Each row of numbers belongs to one of the nodes below and depends on some of the facts about them. Some rows are named. Which node is each other row?

Known rows:
[ 11 -17 -25 -16  31 -21  -3 -21  -9   3  -5   4  -9  33  -1  -9  -4  -8
  25 -19  26 -34  17  -6   8   9 -48 -26   7 -24  13 -29  15] : z_380
[ 12  -3 -18  -5   2  -5   9  15 -10 -22   7  15 -20  21   2  32 -17   3
  35   1  -3 -14  -8   3  17  17  -8   0  19 -35  -2 -27  -5] : z_924
[ -2 -17 -18   0  -1 -15   6  -6 -11 -16   5  13 -20  16   5  33   0  13
  33   0  14 -13  -9   8   5  24 -16  -4  13 -21  -7 -32  -9] : z_861
[  2  -5 -33  -7   8 -22  -3 -14 -15  -5   1  20 -17  37   5  31   2  -3
  29  -3  21 -22  -4   3  18  12 -24 -13   9 -24   4 -27  16] : z_44
[ 13  -3 -20  -8  12 -13  -2  -7 -17 -17   2  17 -17  31  -2  24   4   2
  31 -12  22 -20  -8  -9  26  10 -16 -13  19 -37   2 -28  13] : z_345
[ -8  14 -28  -6  22 -25   7   0  -1 -23  -7  12 -12  39   8  30 -13   2
  42 -11  30 -31  -2  -2  26   0  -4 -18  31 -38   4 -24   6] : z_160
[ 33 -12 -42 -16  27 -12  -4   3 -16  13  -6  24 -15  30  -4 -13  -1  -8
  26 -14  24 -27  12 -17  -3  20 -59 -16  11 -27   9 -40  21] : z_932
[ 15  -8 -20  -9  21  -3   1 -10 -17 -22   4  20 -21  14   1  24   1  -5
  29 -16  17 -33  -7  -6  28   4 -14  -8  18 -42   5 -14  18] : z_134
[ 41 -18 -29 -14  22 -17   5   2 -17  14  -9  20 -18  26  -4 -18   1   1
  21 -18  41 -28  14 -21  -3  21 -61 -17  17 -29   8 -35  19] : z_718
[ 17  -3 -25  -9  18  -9   2  -1 -14 -18   4  24 -20  25   1  28  -6  -5
  31 -12  16 -32 -10  -5  30   5 -15  -5  22 -35  10 -13  19] : z_963
[ -1 -11 -26  -9  10 -19  -2 -21 -17  -8   1  18 -15  33   0  24  14   6
  30 -12  35 -22  -9   4  16  19 -22 -15  13 -23  -3 -34  10] : z_790
[-12 -16   5 -23  10   2  22  -9 -12 -28  19  32  -7  23  -1  19  -9  21
  39  -8   3 -10 -13  17  26  12  -2 -20  29 -26  -8 -18  -3] : z_590
[  7  -3 -10   1   2  -6  12   6 -14 -22   8  12 -24  13   5  33 -12   7
  25   0   8 -13 -10   1  19  10 -11  -4  26 -27  -1 -19 -10] : z_764
[ -3  -8 -23  -7   9  -1  -2  12 -11 -25  10  15 -10  25  -2  32  -1   0
  39  -3  10 -10 -18   6  13  21 -14   0  25 -31  -5 -45  -9] : z_900
[ 10  -2 -22  -9  20 -12   0  -3 -15 -17   6  25 -15  33   1  30  -4  -2
  29 -13  22 -21 -15  -6  29   3 -19 -10  22 -28   8 -24  17] : z_726
[ 23 -10 -14 -15  40  -7   4  -5 -10 -10   0   3 -13  29   2  -5 -10  -9
  19 -23  20 -38   6 -17  23  -1 -42 -22  18 -29  23 -15  21] : z_70
[  6  -6 -20  -5   2  -5   8  14 -11 -22   6  15 -16  26   1  31 -12  10
  37  -2   2 -12 -13   3  16  21 -10  -3  25 -31  -4 -33  -8] : z_856
[  7 -22 -11  10   1  -1 -12   5 -19 -25  15  -7 -14  25  -4  39   7   8
  26 -15   1 -14 -38  -7  26  16 -15   2  15 -28  11 -48 -14] : z_714
[-22   0  -9 -17  23   3  11  -2  -7 -32  16  23  -8  20  -2  29  -8  -2
  38  -3   6  -9  -9  19  21   7  -2 -15  30 -26 -11 -26 -11] : z_470
[  1  -3  -8  -1  13   1  10   7 -13 -26  15  12 -20  12   4  34  -3   3
  25  -2  17  -8 -20   2  17  12 -13  -3  29 -21  -4 -32 -11] : z_366

There are 5 kinds of fact about the nodes: vebe, skevam, traskar, flopan, rofles.
vebe: belongs to class; skevam: is of sort; traskar: points at; flopan: uses; rofles: refers to
z_11 {vebe=737, skevam=b, traskar=z_160, flopan=z_932}
z_134 {vebe=306, skevam=c}
z_160 {vebe=4, skevam=c, traskar=z_973, rofles=z_686}
z_175 {vebe=306, skevam=a, traskar=z_573, flopan=z_526}
z_18 {vebe=125, skevam=c, traskar=z_932, rofles=z_44}
z_204 {vebe=4, skevam=a, traskar=z_954, flopan=z_924}
z_21 {vebe=4, skevam=a}
z_210 {vebe=306, skevam=a, traskar=z_472, flopan=z_821}
z_229 {vebe=306, skevam=b, traskar=z_301, flopan=z_764}
z_235 {vebe=737, skevam=c}
z_24 {vebe=306, skevam=a, traskar=z_861, flopan=z_287}
z_242 {vebe=4, skevam=a, traskar=z_591, rofles=z_44}
z_270 {vebe=306, skevam=a, traskar=z_910}
z_284 {vebe=737, skevam=c, traskar=z_134, flopan=z_380, rofles=z_790,z_637}
z_287 {vebe=4, skevam=c, traskar=z_526, rofles=z_856,z_623}
z_294 {vebe=125, skevam=a}
z_297 {vebe=306, skevam=a, traskar=z_470, flopan=z_24}
z_30 {vebe=4, skevam=c}
z_301 {vebe=737, skevam=a, traskar=z_939}
z_314 {vebe=737, skevam=c, flopan=z_363}
z_325 {vebe=737, skevam=a, flopan=z_338, rofles=z_874,z_294}
z_335 {vebe=125, skevam=a, traskar=z_564}
z_338 {vebe=125, skevam=c, traskar=z_24, flopan=z_38, rofles=z_793,z_341}
z_341 {vebe=4, skevam=c, flopan=z_570}
z_345 {vebe=4, skevam=c, traskar=z_30, flopan=z_963}
z_363 {vebe=4, skevam=b, traskar=z_505}
z_366 {vebe=737, skevam=a, rofles=z_30}
z_38 {vebe=306, skevam=a, traskar=z_628, flopan=z_18, rofles=z_294}
z_380 {vebe=125, skevam=b, traskar=z_926, flopan=z_996, rofles=z_764}
z_395 {vebe=125, skevam=a, traskar=z_96, rofles=z_844,z_472}
z_419 {vebe=737, skevam=b}
z_44 {vebe=125, skevam=c}
z_459 {vebe=737, skevam=b, traskar=z_363}
z_468 {vebe=306, skevam=b, traskar=z_11, rofles=z_790,z_366}
z_470 {vebe=737, skevam=a, traskar=z_691, rofles=z_18,z_21}
z_472 {vebe=737, skevam=c, flopan=z_602, rofles=z_868,z_926,z_963}
z_505 {vebe=4, skevam=a, traskar=z_660, flopan=z_900, rofles=z_7}
z_526 {vebe=306, skevam=c}
z_564 {vebe=4, skevam=a, traskar=z_287}
z_570 {vebe=306, skevam=c, traskar=z_924, flopan=z_297}
z_573 {vebe=737, skevam=b, traskar=z_70, flopan=z_844}
z_590 {vebe=306, skevam=a, traskar=z_270, flopan=z_505}
z_591 {vebe=125, skevam=a, traskar=z_686}
z_602 {vebe=125, skevam=b}
z_623 {vebe=4, skevam=a, traskar=z_341, rofles=z_793,z_38}
z_628 {vebe=737, skevam=b, rofles=z_335}
z_637 {vebe=125, skevam=b, traskar=z_229}
z_660 {vebe=4, skevam=c, traskar=z_738, flopan=z_714}
z_677 {vebe=306, skevam=c, traskar=z_294}
z_686 {vebe=306, skevam=b, traskar=z_325, rofles=z_505}
z_688 {vebe=125, skevam=a, traskar=z_868}
z_691 {vebe=4, skevam=a, traskar=z_590, flopan=z_591}
z_693 {vebe=4, skevam=c, rofles=z_472}
z_7 {vebe=306, skevam=c, traskar=z_693, flopan=z_564}
z_70 {vebe=306, skevam=b, rofles=z_856}
z_714 {vebe=737, skevam=a, traskar=z_459}
z_718 {vebe=125, skevam=b, traskar=z_314}
z_726 {vebe=306, skevam=c, flopan=z_573, rofles=z_942}
z_733 {vebe=125, skevam=a, traskar=z_963, rofles=z_341}
z_738 {vebe=125, skevam=b, traskar=z_18}
z_764 {vebe=4, skevam=a, rofles=z_718}
z_790 {vebe=125, skevam=c, traskar=z_345, flopan=z_875}
z_791 {vebe=306, skevam=c, traskar=z_570}
z_793 {vebe=4, skevam=c, rofles=z_856}
z_81 {vebe=306, skevam=b}
z_821 {vebe=125, skevam=a, flopan=z_910, rofles=z_459}
z_844 {vebe=306, skevam=a}
z_856 {vebe=4, skevam=a}
z_861 {vebe=125, skevam=a, traskar=z_38}
z_868 {vebe=737, skevam=a, flopan=z_791, rofles=z_875}
z_874 {vebe=4, skevam=b}
z_875 {vebe=4, skevam=c, traskar=z_380, flopan=z_11}
z_9 {vebe=4, skevam=c, traskar=z_468, flopan=z_325}
z_900 {vebe=4, skevam=a, traskar=z_996, flopan=z_926}
z_910 {vebe=306, skevam=a, flopan=z_459}
z_924 {vebe=4, skevam=a, flopan=z_793, rofles=z_733}
z_926 {vebe=4, skevam=b, flopan=z_790, rofles=z_81}
z_932 {vebe=125, skevam=b, traskar=z_718, rofles=z_973,z_954}
z_939 {vebe=306, skevam=b, traskar=z_764, rofles=z_875}
z_940 {vebe=4, skevam=a, traskar=z_284}
z_942 {vebe=4, skevam=c, traskar=z_21}
z_954 {vebe=306, skevam=a, traskar=z_875, rofles=z_210}
z_96 {vebe=125, skevam=a, flopan=z_628}
z_963 {vebe=306, skevam=c, rofles=z_81}
z_973 {vebe=737, skevam=c, traskar=z_297, rofles=z_210}
z_996 {vebe=125, skevam=a, rofles=z_924}

Which node is each row?
No name comes twice in this set of rows, the named rows included.
[ 14 -19 -19   9  -3   1  -9   7 -22 -24  10   1 -22  14   2  35   8   2
  27  -9  -3 -16 -24  -6  19  17 -18   9  12 -31   3 -39 -10] => z_505
[ 39   6 -35  -6  19  -1   3  20 -23 -10   3  40 -31  14  -5  22   1  -8
  25  -1  20 -14  -6 -18  14  12 -34   0  24 -40   1 -26  25] => z_314
[-20  -2  -6  -8  28   0  17  -4  -6 -31  11  22 -10   8  10  37  -6  -5
  35  -4  21 -13 -10  17  18   8  -3  -9  34 -19  -8 -23 -11] => z_297
[ 21  -4 -28   1  10 -12 -14   5 -20 -10  10  14 -20  34  -2  37   6  -5
  19  -9  16 -15 -20 -16  27   5 -29  -2  11 -30  11 -30  15] => z_660
[-15  20 -31  -3  33 -28  -2   1  -1 -23  -7  11 -10  48   8  40  -7  -9
  42  -8  40 -24  -7  -4  22   3  -4 -16  33 -29   2 -31   3] => z_9
[ 25 -19 -35 -10  25 -16 -11  -6 -16   9  -1   8 -14  39  -7  -6   1 -11
  23 -16  17 -30   7 -14   6  16 -58 -16   4 -22  17 -36  18] => z_738
[ -6  -6 -36 -11  10 -21  -6 -13 -19  -5   3  20 -10  43   2  32  11  -2
  31  -5  30 -16  -8   2  15  13 -26 -13  10 -22   1 -36  15] => z_338
[ 30 -29 -16  -7  16 -19 -14  -3 -15  -6   0 -17  -8  49  -9  -3  -4  11
  21 -35   6 -43 -11 -29  30   8 -40 -15   5 -38  33 -32  12] => z_363
[  9  -3 -29 -12   8 -18  -5   4 -15 -15   2  21 -11  44  -8  27   0  10
  38 -14  19 -21 -14  -9  27  12 -19 -10  21 -37   3 -35  14] => z_942
[-15  -6  -3 -20   6  -9  17   0 -10 -26  12  27  -7  33  -1  23 -15  19
  39   0   2  -4  -8  18  24  12  -5 -18  26 -29  -7 -22 -12] => z_691

The same nodes again, as new rows of numbers:
Named rows:
[  1 -17   5 -14  15  -4  13   1   4 -33  10 -17 -23   0  -4  34 -13   0
 -22 -10 -20 -16  16  13 -12  -4   6  -8 -36 -22  -4  -5   4  -3] : z_338
[  3 -18  18  -9  17  -5 -10 -13   2  33  -8   9   8 -10  12   0   6  -6
  18 -10 -16   4 -24  -4 -28 -10   2 -22  11   0   4  24   0 -15] : z_204
[ -7 -19 -10  -3  -5 -13 -30  22 -32   9  -7  10  12  -7  18  -2  28 -33
  13  -2 -34  38 -30 -27   6  18  11 -28  -2  11 -29   5  13  11] : z_954
[ 38  26 -14  14  26 -10  -4 -14   9   6  29  17  -7  10 -41 -32 -27   9
 -13  10  10  24 -40   3   8  41 -28  -8  -5  15  17 -32 -15  -8] : z_363
[ 21  30 -13  17   2   4   0 -13   1   1  24   1 -10   3 -29 -22 -43  -6
  -5  18  -3  -3 -29  -9  28  46 -33 -15 -14  25  23 -24 -11  -4] : z_459
[-21  -3  13  -8 -13   3  15  -7   2  36 -14  10  -1  -6  22   6 -12  -9
  14   3  -3   1  12   2 -20 -13   6  22  34  -2  -8  17  20  -1] : z_821
[ -6 -11   2 -10   3  32   1  29  50  15  19  -7  60  17  -8 -34  31 -29
   7  -9  -8 -16 -18  17 -47   2  11 -14  10   8  26  67  21 -42] : z_691
[  9 -26  -2  12  -6  11  14  -2  -9 -44   3 -10  -7  31  -2  11 -15   0
 -23  16   3 -10  29  11  13  -5  11  32  -2 -19 -11 -26   1  24] : z_44
[ 24 -26   3  13   5  22   3  -6 -17 -42  -3 -24  -3  17  -4   7 -12  -4
 -20   8 -13 -32   7  -3  22  13  -1  -3 -30  -7  12 -17 -15  12] : z_284
[ 12 -13  11   3  23  -1   3  -6  16 -26  -8  -5  -6  17  -5  18  -4  27
  -9  -8  14 -24  37  29  -5 -29  13  10   1 -20   4  -7 -26   8] : z_793
[ 34  39 -22   6   9   0  28 -12   6  17  28  14 -22  -3 -37 -33 -38   7
 -37  12  11  26 -34   0   6  65 -28  24 -15  15  12 -44   9 -11] : z_738
[-31  63 -23   3 -16 -28  -6  18  18  -3  15  17 -13 -10 -17   1  -3  16
  13  -1  31  16  22  10  26 -10  -8  -1  13  15  -9 -12  -7   8] : z_70
[-27  14 -19 -15  -6  14  -5  51  30  21   0   1  39  -3   6 -16  44 -31
   1 -17 -13   8   2  11 -22  18  23  -9   7  17 -11  48  22 -18] : z_270
[ 32 -39   5  10  22   2 -10  -6  -9 -44   7 -11   1  26 -13   3   2   7
 -17   3  -5  -7  -4   6   6  -3   4  -7 -23 -20   3 -19 -18  10] : z_287
[-13 -13  10 -19  -3  -2   8  -6  -5  33   0   2  -7 -18  18  11  -6 -20
   8  -3 -27   7 -19 -12 -27   3  -1  -8   0  -3  -4  21  25 -17] : z_591
[ -4   8 -12 -11   8  -8  -1  25   2 -33  -5 -12 -13 -10   0  24  32  15
 -25 -24  -1  -2  29  13   7  -3  19  -5 -36 -12 -18 -10  -9   7] : z_677
[ -2  29 -10  27 -19   5  -4 -14   1 -10  15   3  -2  20 -20 -17 -45   0
  16  31  19 -14   2  -4  41   8 -26   4  22  20  17 -18 -13  12] : z_419
[-11  27 -13  17 -22  -9   4  -6   4 -16  31  11 -11  23 -24 -12 -42  -4
   9  34  21  12   2   0  24   2 -21  17  25   6   3 -24   8  12] : z_602
[ 16 -21   1  22  -2  23   7  -7 -13 -38 -12 -16   1  28   2   8 -17   2
 -13  14   2 -36  32   7  28   1   7  18  -2  -9   5 -20 -21  23] : z_235
[-29  49 -24  -7  -1 -43 -24  18  11 -10  24  13 -20 -16 -22  15  -7  -3
  18  -6  -6  26  -7  -1  21   0 -14 -47 -15  15 -13  -8  -5   0] : z_939

Rows to name:
No name comes twice in this set of rows, the named rows included.
[ -3 -40   7  -3  -3  -8 -14  -4 -28   8   4   5   1   5  16   6 -18 -45
  15  16 -46  22 -36 -25 -10  13  -1 -22   5  -1 -16   8  23   5] => z_861
[-13  29 -26   7  -6 -33 -33  21  -9 -28  33   9 -11   1 -25  -3  -4 -16
  14  11 -11  38 -27 -18  34  19 -17 -44 -19  19 -14 -20   0  13] => z_229
[  0 -20   0   7 -32  56   6  19   8   2  12 -23  59  17   4 -42  22 -39
   6  15  -6 -28 -27 -18 -10  20  -2   2   1  16  35  50  29 -27] => z_470
[ 51  -2   2  -7  53   8  24 -14  18   7 -11  -3 -19  -5 -19   0   0  35
 -54 -29   0  -8   3  30 -22  33   7  13 -38 -13   8 -26 -26 -13] => z_660
[-30  14 -20 -16  -7  22  -3  62  39  15   9  -4  52   1  -1 -26  51 -40
  -2 -18 -17   3   0  14 -29  21  26 -13   1  20  -5  62  30 -28] => z_590
[ 13 -33  12  -9  41 -18 -18  -6   4 -34   4 -10 -16   8  -7  36  -8   2
  -4 -15 -29 -13   3  14  -9 -18   8 -46 -34 -23  -3   0 -25   0] => z_875
[-26  15  -6  -7 -14  -6  -5  18  -4  33 -26  13   8 -17  25   2  29  -1
  12 -13   6  17  18  -2  -2  -9  19  12  28   9 -25  16   7   6] => z_844
[ 15 -19   8  11  -5  26  -1 -13 -24  28 -17  -3  15  -1  16 -18  -8 -24
   7  12 -23  -5 -29 -23   4  29  -5  -1   7  14   8   9   6   0] => z_714
[-29  18  -9  -7 -12   2  -4  30  12  31 -22  14  19  -7  21  -4  31 -10
  11 -11   6  13  23   8  -5  -7  24  15  33  12 -21  26  11   4] => z_910
[ 18 -23  25 -13 -16   4  12 -30 -18 -47   9 -32 -12 -26  -1  12  39  58
 -10 -14  40 -27  -9 -20 -12 -55 -16   2 -55 -33  38  -8  -5 -20] => z_160

The same nodes again, as new rows of numbers:
Named rows:
[ 59 -17 -16 -22   0  -9 -16  12 -27  -6  19  -3  11  -9] : z_942
[ 34  -8  14 -53 -15 -20 -12   9 -37 -13  19  16  30  -7] : z_341
[-58  37  12 -26  14 -16  -1  -8   5  -8   8   9 -16  10] : z_70
[ -1  15  -4 -37 -52 -32 -15  19  -5 -17  13   9  19 -17] : z_134
[  7  -4  28  31 -14  32  -4   3  32  22 -21 -40 -31  -5] : z_861
[-14 -19  10  35 -10  24   5   0  24  11 -11 -21  -8   1] : z_335
[ 59 -42 -51 -18  24 -31  21   6  -1 -43  12 -28  46   5] : z_660
[ 37  -8  12 -52 -14 -19 -11  10 -36 -13  19  14  28  -7] : z_793
[  9   1  -6  32   9   9  20 -10  14   7 -31   3   2   4] : z_714
[-45 -17 -36   7  49 -11  18  -5  35 -27  20 -42  -6  19] : z_932
[ 29 -18  15  22  26  25  14 -15 -11  13 -20   4   2   9] : z_940
[ 37 -16  16  24  27  28  11 -14  -6  16 -23  -2  -6   7] : z_564
[ -8  -9   6 -38 -51 -21 -19  24  -3 -16  29  -9  22 -15] : z_44
[ -8 -18  12  38 -10  27   3   0  26  13 -13 -26 -14  -1] : z_591
[-35  13  29   5 -25   1  17  -9   9   1 -25  21  15   1] : z_844
[-38  42  18 -35  28 -15   1 -11  -5  -2   2  13 -18  11] : z_628
[-16 -15 -37  64   4  24  -1  -9 -22  31  -1  53   5  -1] : z_470
[ 16  15  -4 -41 -36 -32  -9  16 -15 -13   9  17  24 -13] : z_235
[-17  15  34  -3 -12  -1  19 -12  -3   4 -29  28  17   4] : z_325
[-28  18   9  -4  25  13 -18   3  24   8  16 -42 -53   6] : z_380

Which node is each row?
No name comes twice in this set of rows, the named rows included.
[ 27 -40 -11  22  48   4  47 -20  10 -22 -27 -15  34  20] => z_505
[ 50 -27 -42   6  -1   6 -34  15 -48  16  39  27   6 -14] => z_160
[ 43   7 -33 -10 -21 -21 -14  19  -4  -4   8  -4   2 -16] => z_284
[-41  37  11 -32  30 -16   3 -12  -7  -5   5  18 -13  13] => z_419
[-12  19 -35   3  57 -14  14 -10  18 -13  -1 -18 -21  15] => z_459
[-28  31 -17   5  30  -2  -7  -4  19   2   7 -17 -43   5] => z_686
[-15  30 -19  -1  45  -4  -1  -9   5   4   4  -4 -34   9] => z_573
[ 67 -13 -13 -22  -1  -7 -17  13 -23  -3  16 -11   4 -10] => z_287
[  5  18  16  31 -15  17   5  -4  27  15 -34 -15 -23  -5] => z_38
[-22  22 -36  21  43   7 -17  -7 -12  21  20  18 -40   6] => z_11
[ 35 -14  21  20  25  27  12 -14  -8  15 -24  -1  -5   7] => z_204
[-14   4   1  35 -12  10  12  -6  20   7 -26   2  -3  -2] => z_210
[ 12 -44 -56  -3 -14 -30  11  22  29 -42  24 -47  36  -4] => z_18

